[128 = 0]

[133 100 120 131 120 128 160 145 142 133 136 126 114 113 161 136 116 131
 129 164 130 110 131 140 137 105 125 133 123 142 132 137]  E.L
[135  98 134 123 132 235 150 129 140 126 144 129 129 141 124 113 119 134
 121 143 127 118 130 130 161 117 132 125 124 134 127 150]  C.D
[139 116 101 124 117 133 150 146 145 126 136 127 131 115 180 152  95 123
 130 178 138 143 138 113 141 113 151 127 119 133 145 118]  M.Z
[156 112 121 131 137 127 155 121 136 129 142 143 112 131 134 117 107 126
 133 127 134 120 118 143 154 109 159 124 123 109 136 115]  C.D
[137 132 108 137 133 124 133 112 135 136 140 137 133 145 107 131  97 135
 126 100 125 110 121 132 149 115 150 127 146  86 129 102]  C.S
[141  93 111 118 118 165 146 144 148 129 131 145 119 108 174 144  89 127
 124 142 129 132 136 133 146 111 123 100 140 139 134 107]  M.F
[133  94  85 121 117 127 148 137 151 134 139 137 136 118 163 148  89 124
 118 148 128 133 133 121 138 114 136 114 124 147 134  98]  M.F
[128 120  96 105 131 136 142 135 139 119 113 132 125 118 181 186  95 129
 136 147 149 154 127 125 144  97 129 120 133 134 143 111]  M.U
[124  81 133 130 121 128 146 156 139 126 135 139 112 119 173 130 102 121
 139 202 124 120 132 131 134 122 134 127 126 150 127 152]  E.A
[145 115 139 123 140 123 141 126 128 124 141 140 119 124 112 112  99 127
 121 128 131 114 121 139 158 139 141 126 118 103 137 145]  C.V
[146 100 112 134 135 132 153 120 133 129 132 131 102 130 115 122 113 132
 129 119 147 114 127 144 154 124 147 124 120 116 132 133]  C.D
[132 124  94 130 124 122 108 216 133 111 147 137 137 112 177 153  92 127
 131 150 135 140 133 113 131 127 139 128 130 142 138 137]  M.Z
[152 101 157 134 146 127 140 125 117 130 124  61  99 159  87  88 118 126
 122 127 126  88 112 134 154 103 154 126 139 106 118 120]  C.V
[119  81 118 126 111 128 129 165 140 116 131 139 120  95 164 107 117 131
 129 183 141 119 145 148 142  94 132 142 121 153 122 161]  E.A
[129 107  86 125 137 126 155 173 147  82 131 138 133 104 164 159 120 137
 125 147 131 160 132 122 124 125 139 129 129 130 153 123]  M.F
[134  77 148 139 131 124 162 140 145 134 136 139 106 113 165  95 103 128
 130 198 136 119 127 144 139 108 131 130 104 124 138 158]  E.A
[196 101 133 130 126 139 169 151 252 123 143 143 107 121 168 120 138  88
 129 179 137 137 123 146 165  95 141 141 123 133 124 157]  E.A
[117 109  81 122 123 135 178 169 153 118 138 128 131 111 187 157 122 155
 146 162 141 139 125 116 140 104 151 129 129 134 135  94]  M.U

[ 84 139 141 105 132  94 167 173 166 115 111  77 120 128 128 138 150  89
 116 121 117  94 101 114 113 120  99 135  92 143 118  80]  B.SB
[ 66 142  90 107 154 117 144 192 150 111 122  55 175 128 128 141 124  85
 129 212 132  87 109 132  96 106 103 136 144 117 123 103]  N.NJ
[ 92 126 137 145 164 168 140 116 124 121 127 134 157 109 128 161 153 102
 143 183 122 127 119 127 140 119 113 125 133 122 108 115]  H.Rl
[ 92 117 134 131 145  97 138 133 131 128 125  89 119 131 143 132 145  93
 127 135 133 116 108 138 116 123 118 135 121 142 143 104]  B.SB
[105 148 144 109 151  98 158 172 144 136 119  83 127 119 140 127 144  94
 113 128 136 108  85 117 111 110 106 141 122 141 133  98]  B.SB
[ 69 141 127 111 160  95 185 176 141 116 111  64 135 112 134 130 141  70
 126 161 114 108  90 117 102 115  92 132 119 134 102  91]  B.SB
[ 26 127 122 130 162 160 168 163 138 113 112  88 136  95  92 138 146  67
 122 180 107 141 105 119 101 114  94 109 125 130  74  89]  H.FQ
[ 87 150 118 116 156 114 126 182 135 115 122  66 153 148 120 121 129  92
 117 181 131  97 118 122 127 114 127 132 113 128 135 119]  N.NJ
[ 82 131 134 124 157 101 164 161 124 118 118  73 115 137 135 128 140  87
 132 124 133  90  93 125 102 126 139 143 108 141 141  94]  B.SB
[ 93 152 142 118 162  85 156 186 135 121 127 105 135 110 135 127 129  88
 133 135 137 115  92 120 111 108 121 144 117 132 135 134]  B.SB
[136 141 110 120 148 106 170 165  95 125 107  96 112 138 135 149 129 102
 160 150 122 101  97 156  98 127 108 130 154 132 182 124]  J.JZ
[ 97 150 139 121 165 121 145 153 141 121 125  94 156 142 151 139 138  97
 128 179 113 101 128 136 108 131 112 128 143 129 132 102]  N.NJ
[ 53 129 122 142 183 157 162 130 134 112 110  95 126 147 101 144 147  77
 122 181 107  97  93 119  70 134  94 126 123 146  70  96]  H.Rl
[ 65 130 124 123 170 115 127 126 145 103 129  80 135 174 169 139 145  86
 134 169 122 107 132 137  92 140 119 135 121 147 117  95]  N.GJ
[ 85 159 130 132 171 105 152 184 137 125 121  84 135 124 137 158 130  74
 128 191  91  93 108 132  85 110 117 128 140 136 106 106]  N.NJ
[ 35 142 112 113 158 135 174 183 138  93 113  64 143  71  95 141 137  79
 114 179 119 103  91 116  98  96  86 113 144 125  98  89]  H.FQ
[ 68 152 133 108 156 139 180 198 158 123 116  64 148 117 123  98 137 103
 132 130 149 107  60 128  73 120  79 126 120 138 117  97]  B.Pj
[ 89 130 144 134 166 130 108 155 131 112 113 109 143 120 105 134 152  94
 128 190 110 104 116 135 112 115 111 120 137 113 105 122]  H.FQ
[113 137 109 129 165 148 156 132 119 132 116  96 140 164 153 159 140 118
 165 188 129 135 105 137  79 136 111 134 160 139 130 130]  J.JZ
[122 138  70 117 141 138 170 174  89 114 110  56 137 108 123 137 132  98
 153 171 142 125  85 136  96 113 122 129 128 117 143 112]  J.JZ
[ 87 122 142 117 146 118 162 183 134 123 120  66 148 120 126 110 139 109
 125 142 140 141  68 127 106 113  98 141 153 148 108 101]  B.Pj
[ 86 137 136 102 137  65 142 156 159 126 121  74 114 166 128 108 130 102
 110 105 123  90 116 115 116 132 107 143 100 143 162  83]  B.Pj
[ 40 172  79 104 207  78 179 234 145  85 114   3 135 102 111 130 131  60
 100 207 105  57  88 106  77  81  95 116 142 138 145  75]  N.NJ
[133 126 122 135 166 166 171 157 121 121 120 108 134  80 115 151 139 105
 158 189 122 130  99 125  92 107 104 118 152 119 107 130]  H.FQ
[ 53 148  82 109 155 139 162 201 133 108 116  69 132 127 138 126 129  75
 120 165 135  93 101 123  94 119  93 118 104 129 125  77]  N.GJ
[ 77 137 156 114 153  98 178 170 138 128 126  83 129 134 141 133 152 103
 140 129 139 112  74 126 115 115 124 137 130 148 127 106]  B.SB
[ 94 149  97  90 133  94 171 216 133 116 135  65 135 116 115 122 119  40
 131 151 152  84  77 121 119 103 105 143 117 134 161 101]  B.Pj
[ 67 134 119 128 154 162 154 125 147 109 131  98 149  97 103 126 136  94
 120 184 104 109 136 119 110 121 110 117 129 119 121 112]  H.FQ
[ 79 147  98 126 142 193 175 169 107 111 150 120 166  79 104 147 129  98
 128 191 129 133 100 122 156 109 106  70 127 106 117 125]  H.Rl
[ 76 136 130 141 164 190 161 135 123 115 121 138 150 111 109 147 146  81
 128 172 112 114 122 122 106 118  98 127 129 119 100 110]  H.Rl
[ 86 120 123 121 154 185 146 136 128 128 133 125 143  96 112 138 146  92
 121 175 126 140 116 112 110 104 119 117 136 114  98 117]  H.FQ
[ 96 136  83 127 159 121 179 162 111 133 103  86 121 127 138 172 148  93
 159 188 121 106  81 135  64 130 102 123 146 142 107 117]  J.Rg
[ 91 142 108 121 144 126 143 173 124 130 116  74 154 145 127 121 122  99
 143 136 141 118  78 120 116 116 108 145 135 143 114 109]  B.Pj

[194 133 118 141 116 159 139 127 180  95 107 132 117 137 124 132 138 141
 130 138 120 117 118 157 140 150 125 139 150 139 134 161]  SM.ZS
[249 124 131 134 126 144 126 135 179 102 132  63  92 131 136 110 124 127
 132 134 132  94 136 153 129 151 116 111 137 133 114 158]  SM.ZS
[139 141 125 134 130 181 142 157 148 100 122  97 157 123 123 126 119 131
 144 117 123 136  87 174 143 146 123 131 101 127 170 133]  SM.ZS
[167 136 127 115 136 208 128 107 160 112 121 112 160 140 119 121 142 141
 140 141 133 132  91 129 141 135 139 151 120 110 112 140]  SM.ZS
[186 128 110 140 103 169 122  95 134 121 111 145 174 129 134 117 123 115
 122 121 132 105  85 105 135 149 150 158 127 111 146 145]  Dh.DN
[174 151 101 149 137 146 145 167 136 117 126 133  90 145 114 127 123 124
 138 130 124 124  88 190 102 143 169 119 126 125  99 185]  Dh.RD
[164 122 114 127 131 141 119  96 145 117 118 103 174 118 142 125 109 132
  90 128 123 129 147 129 135 152  91 157 151 147 136 148]  SM.GZ
[243 131 108 139 138 152 133 144 173  83 131  75 121 115 131 125  99 119
 129 128 127 101 134 145 149 186 134 168 140 189 152 212]  Dh.RD
[202 159 137 130 124 114 119 144 185 115 120  85  13 127 114 130 138 133
 103 138 117 122  66 199 142 137 153 113 137 130  99 222]  SM.GZ
[155 128 145 133 121 136 134 101 170 119 137  88 111 118 123 124 132 133
 138 154 130 115 120 155 142 138 142 150 135 142 130 179]  SM.GZ
[189 123 110 138 124 158 130 127 174 104 122  84 135 147 127 121 125 130
 143 127 139 107 125 156 112 142 139 160 140 136 131 139]  SM.ZS
[194 123 122 143 133 154 118  85 131 108 217 106 177 132 159 120 132 109
 118 112 122 109 136  77 145 149 120 150 153 132 145 138]  Dh.DN

[151 117 133 125 143 118 142 132 118 146 125 122  98  94 114  62 120 130
 134 146 142 137 126 130 140 133 117 130  87 116 127 129]  Q.PR
[127 114 136 136 117 115 130 119 119 146 132 123 119 108 134 107 132 128
 141 140 133 137 128 125 137 129 130 143  98 124 125 139]  Q.SL
[100 129 126 121 115 134 134 118 132 101 142 124 139 153 139 185 141 121
 141 119 119 117 130 121 108 124 143 128 157 139 136 130]  X.Pn
[143 118 133 144 131 119 121 126 134 174 132 116 114 128 124 116 126 128
 123 142 131 126 109 126 158 134 126 138 100 118 120 143]  Q.PR
[137 120 134 131 124 117 135 125 119 143 125 126 121 102 127  93 128 128
 138 139 137 131 125 127 135 129 123 138 100 122 125 133]  Q.SL
[ 97 152 132 140 123 113 139 104 146 131 155  97 139 147 130 158 139 123
 125 135 120 113 115 120 125 134 148 101 143 133 133 132]  X.FF
[105 134 129 129 102 105 119 124 136 117 128 117 151 138 145 179 143 127
 141 120 123 113 124 121 123 125 138 150 125 127 118 150]  G.Hb
[108 132 123 113 108 125 124 130 128  85 117 134 149 147 145 199 143 126
 142 107 125 110 134 122 106 119 134 151 151 136 124 136]  G.JP
[113 130 126 115 121 120 137 129 126  96 127 127 130 135 137 156 138 117
 135 119 129 117 128 123 113 122 133 132 143 129 128 130]  X.HM
[114 132 126 118 118 111 136 131 130  96 122 120 129 128 135 149 139 126
 137 121 128 118 135 127 114 123 132 134 121 125 122 131]  G.JP
[118 144 123 129 125 111 118 130 145 137 117 116 142 133 130 162 135 130
 119 119 130 110 122 127 127 131 126 136 118 120 117 140]  G.Hb
[102 150 140 144 112  91 139 103 136 138 144 100 152 108 137 130 146 123
 135 142 130 115 116 122 128 134 137 124 114 131 124 136]  G.Gd
[120 147 128 127 123 104 138 124 133 116 121 116 144 111 128 133 140 128
 126 126 133 113 126 126 120 129 125 124 120 129 124 127]  G.Gd
[135 118 138 142 117 121 116 119 123 151 127 130 135 120 142 122 131 128
 138 139 125 133 120 125 149 127 132 151 115 128 121 143]  Q.SL
[130 109 141 130 110 126 131 114 110 144 129 136 128  90 132  81 132 133
 157 145 132 152 144 128 128 127 127 147  94 131 130 133]  Q.FJ
[ 97 130 125 126  99 104 134 120 120  96 127 126 146 118 148 158 147 125
 146 120 125 118 133 124 110 120 134 143 128 134 122 136]  G.JP
[109 139 127 123 123 125 141 122 132  98 139 118 136 140 131 156 138 124
 134 125 122 119 130 124 112 126 138 115 150 136 132 124]  X.FF
[ 95 140 143 123  97  94 155 105 112  85 137 118 150  85 147 119 153 125
 170 136 135 126 147 121  98 123 138 137 112 139 134 130]  G.Gd
[144 127 139 134 130 121 135 123 121 153 121 130 133  86 117  76 124 135
 137 142 140 138 134 133 134 132 118 136  92 124 130 127]  Q.FJ
[ 94 133 127 129 116 122 140 114 137 112 148 113 129 155 138 179 139 120
 130 123 118 115 122 122 118 128 144 118 151 134 130 132]  X.Pn
[123 132 123 120 127 117 135 133 126 107 118 129 138 119 133 155 135 124
 128 118 136 108 123 126 118 125 122 138 133 128 122 129]  G.Gd
[135 118 132 147 127 125 112 122 145 179 137 108 116 157 130 161 128 129
 122 137 119 118 100 122 167 134 141 142 115 116 117 156]  Q.SL

[140 126 108 132 143 121 129 125 106 138 137 115 111 141 122 122 136 102
 127 154 136 127 128 134 129 121 136 119 106 140 120 114]  BB.<31>
[144 116 134 149 129 124 121 138 114 137 135 144 133 130 153 129 117 134
 127 134 130 151 106 107 125 156 131  96  80 121 102 136]  JN.<5>
[138 116  85 125 148 124 135 121 117 138 131 119 141 108 115 117 126 108
 120 153 127 110 136 127 119 149 137 113  98 138 104 130]  BB.<3>
[139 127 166 140 129 125 112 133 113 125 132 148 142 118 159 129 120 151
 123 131 140 152 116  92 132 130 138 127 122 115 119 132]  JN.<5>
[144 124 130 133 157 119 137 119 111 146 145 117 126 143 128 123 139 117
 137 161 127 136 128 131 114 123 123 124 101 128 130 120]  BB.<31>
[119 138  64 125 135 117 139 130 147 142 136 120 100 136 127 131 116  97
 112 135 145 141 153 131 118 161 141 133  93 138  85 109]  DZ.<9>
[130 140 101 135 130 129 127 105 136 142 132 117 120 135 134 125 134 122
 131 134 139 147 166 125 120 126 139 139 118 112 129 120]  DZ.<9>
[144 121 119 117 143 127 137 128 115 145 143 124 138 119 127 133 126 117
 127 151 127 130 127 124 108 148 128 126  68 129 116 144]  BB.<3>
[127 120 138 130 122 140 146 130 132 135 123 132 120 123 124 123 123 133
 115 140 146 144 148 131 148 140 152 110 119 102 111 149]  Dc.<28>
[128 140 106 135 129 126 121 123 117 145 131 114 124 138 129 127 134 129
 131 138 141 143 170 124 125 124 133 122 138 114 121 124]  DZ.<21>
[134 129 134 126 145 106 129 133 115 132 155 137 146 129 124 136 122 126
 125 144 110 117 119 120 108 131 118 116  91 145 117 127]  BB.<3>
[128 132 149 135 121 145 135 133 124 129 121 127 132 130 130 136 111 134
 129 132 134 150 132 122 119 139 129 111 132 104 112 129]  Dc.<28>
[130 137  80 134 139 122 115 106 117 140 135 113 122 137 132 124 143 127
 125 140 142 108 144 133 100 106 133 127 118 142 138 115]  DZ.<32>
[153 123 116 135 163 106 130 118 100 140 147 132 138 138 116 132 131 127
 131 154 134 117 124 121  94 124 120 119  85 153 110 130]  BB.<3>
[129 129 134 139 130 123 121 121 112 144 127 137 142 122 129 126 123 137
 137 143 112 146 157 110 112 119 143 122 118 139 122 144]  JN.<6>
[148 128 107 126 141 114 140 133 123 134 134 123 152 133 126 132 121  95
 124 132 138 147 117 128  94 178 133 112  89 127 116 135]  BB.<31>
[122 116 122 125 114 146 142 134 140 134 121 130 127 126 130 122 123 125
 125 128 110 161 128 133 150 183 125 117  92 109 115 132]  Dc.<28>
[131 139 103 131 142 110 122 121 112 128 135 118 132 129 133 131 135 131
 140 141 134 119 114 132 100 123 125 117 107 137 133 137]  BB.<14>
[140 136 138 141 117 151 119 131 113 133 112 134 154 112 148 125 122 139
 135 122 142 140 118 117 128 146 143 128 116 104 135 150]  JN.<6>
[135 129 120 124 155 116 131 123 127 132 135 135 118 121 153 130 123 122
 132 139 142 133 128 118 127 132 129 148  97 145 124 123]  BB.<14>
[125 128  93 125 122 142 141 119 143 147 129 125 117 114 130 127 126 112
 127 137 135 167 150 129 125 170 147 122  78 106 122 123]  Dc.<2>
[129 143 112 133 129 127 116 114 123 146 127 115 118 139 137 121 145 146
 130 133 149 141 178 111 128  78 135 134 157 125 132 126]  DZ.<21>
[124 116 108 128 119 148 146 124 139 149 130 121 127 133 125 118 133 120
 128 129 136 157 149 143 143 152 144 125 111 101 139 126]  Dc.<2>
[142 141 117 131 139 119 132 124 118 144 140 128 122 148 131 119 131 111
 134 142 135 138 138 125 119 130 139 139 101 141 139 145]  DZ.<21>
[129 138 104 133 128 123 131 120 130 156 126 109 105 133 127 123 130 125
 129 134 143 147 176 121 116 122 138 124 137 121 125 120]  DZ.<9>
[128 124 120 142 110 154 133 126 132 143 128 125 129 129 151 120 123 120
 125 137 129 164 135 131 128 165 136 110  81  99 129 128]  Dc.<28>
[117 147  93 122 118 140 128 125 133 150 124 118 103 128 134 121 118 123
 127 131 142 161 180 121 136 133 143 141 127 119 133 114]  DZ.<21>
[136 146 138 130 122 123 118 119 125 131 127 107 119 148 130 124 137 132
 141 126 147 168 166 116 121  94 127 113 163 111 128 120]  DZ.<21>
[132 141 108 136 141 124 137 122 123 150 148 113 113 141 130 117 134 118
 129 140 136 164 163 129  98 130 135 136 113 123 132 124]  DZ.<21>
[137 125 129 140 145 105 124 129 117 137 141 127 135 131 133 124 130 130
 129 142 149 111 102 111 103 111 117  93 117 133 100 137]  BB.<3>
[140 113 121 134 133 133  99 135 116 129 140 121 134 139 150 149 127 124
 135 136 144 124 109 126 111 140 128 134  96 117 130 136]  BB.<14>
[141 131 142 134 140 111 143 124 105 135 141 126 144 127 126 135 133 147
 141 135 153 127 116 105  96 103 127 103 129 125 127 135]  BB.<31>
[135 129 127 132 145 134 133 119 123 130 138 130 136 130 129 129 135 127
 133 126 129 146 124 129 102 134 120 129 108 133 126 129]  BB.<14>
[131 144  97 138 120 119 116 118 115 145 133 123 130 138 145 110 129 120
 132 148 149 144 158 111 116 118 140 135 116 121 144 149]  DZ.<32>
[119 134 165 141 116 128 126 142 121 156 133 144 133 122 140 116 123 134
 133 143 122 182 141 109 130 150 137 134  99 104 121 137]  JN.<5>
[130 152  94 137 122 125 124 109 122 156 146 113 129 132 127 122 133 121
 129 120 141 138 157 131 111 147 143 139 107 123 156 147]  DZ.<21>
[122 139  60 123 127 138 137 136 131 160 131 138 110 119 134 113 116  71
 103 126 153 147 187 127 143 207 161 134  49 132 122 134]  DZ.<9>
[137 117 121 133 122 137 162 135 141 138 127 132 114 134 137 124 115 114
 129 133 122 169 134 140 125 175 135 121  90 119 128 128]  Dc.<25>
[124 144 112 135 126 113 115 122 123 139 133 121 123 142 121 122 130 128
 138 121 147 143 158 108 114 128 134 119 137 123 124 118]  DZ.<21>
[108 132 118 130 149 129 145 106 118 145 128 115 132 118 139 129 128 132
 131 140 146 140 145 122 119 104 131 134 116 134 135 146]  DZ.<32>
[141 121 101 123 126 129 146 131 136 138 122 108 123 121 121 117 127 109
 129 142 140 153 133 129 120 168 136 101 107 103 116 126]  Dc.<25>
[138 129 115 131 162  93 135 127  99 135 149 122 135 133 109 142 134 119
 128 150 132 126 129 121  96 121 124 115 101 143 127 133]  BB.<31>
[123 137 120 135 122 120 113 134 122 142 132 130 128 146 115 117 131 113
 130 131 128 147 164 118 118 131 130 136 119 121 123 122]  DZ.<9>
[129 117 118 136 113 149 143 120 137 149 122 141 127 125 139 123 110 119
 130 139 130 181 152 142 138 175 144 133  61 104 131 130]  Dc.<28>
[143 124 125 129 136 129 148 137 125 126 122 140 147 119 140 139 120 125
 129 145 132 139 123 131 118 169 136 127  81 113 113 136]  JN.<16>
[123 144  95 136 128 112 119 120 122 140 133 123 120 127 124 118 123 131
 133 135 146 145 187 109 111 106 137 106 134 122 106 109]  DZ.<9>
[125 139 127 141 126 121 123 113 122 141 130 109 122 150 110 119 142 162
 148 132 130 147 177 117 128  65 124 107 187 111 129 109]  DZ.<9>
[134 138 112 142 142 122  95 119 113 150 141 137 136 126 138 122 131 119
 132 153 128 138 142 117 104 128 145 124  68 134 118 134]  BB.<31>
[134 137 107 135 131 129 125 113 112 153 122 111 121 141 141 125 137 126
 138 144 140 140 156 115 123 114 133 114 135 112 148 133]  DZ.<21>
[123 124 130 117 126 135 145 134 138 121 124 135 146 116 140 133 116 124
 121 125 123 146 132 134 137 167 148 137  96 120 118 137]  Dc.<2>
[138 131 144 151 125 140 122 110 118 149 134 131 135 128 159 121 124 146
 133 138 135 157 134 117 137 140 139 146 102 105 144 141]  JN.<6>

[126 145 128 124 152 133 125  71 142  88  12 113  91 135 131 193 118 107
  91 135  80  22  81  96 144 119 133  26 105 230  68 127]  TP.(49)
[126 130 117 116 157 124 137 111 137 123 105 130 122 138 139 175 131 127
 134 129 124  78 126 129 137 110 124  91 111 113 105 129]  MJ.(53)
[127 152 126 124 158 132 130 119 127 139 114 131 115 132 143 191 140 129
 124 127 110  12 100 129 139  87 128  74 119 144  85 132]  MJ.(52)
[129 127 126 120 154 138 138 104 135 116  90 132 112 137 136 191 140 125
 122 127 116  46 101 129 144 110 139  75 111 132  91 127]  MJ.(52)
[129 128 127 113 153 117 137 132 123 149 143 122 129 134 145 137 142 138
 145 122 130  40 135 144 126  99 121 111 139 104 121 127]  MJ.(45)
[119 131 147 122 134 126 136 126 130 138 102 124 116 128 139 139 126 122
 114 136 133 190 131 123 123 131 113  99 136 161 106 120]  TP.(49)
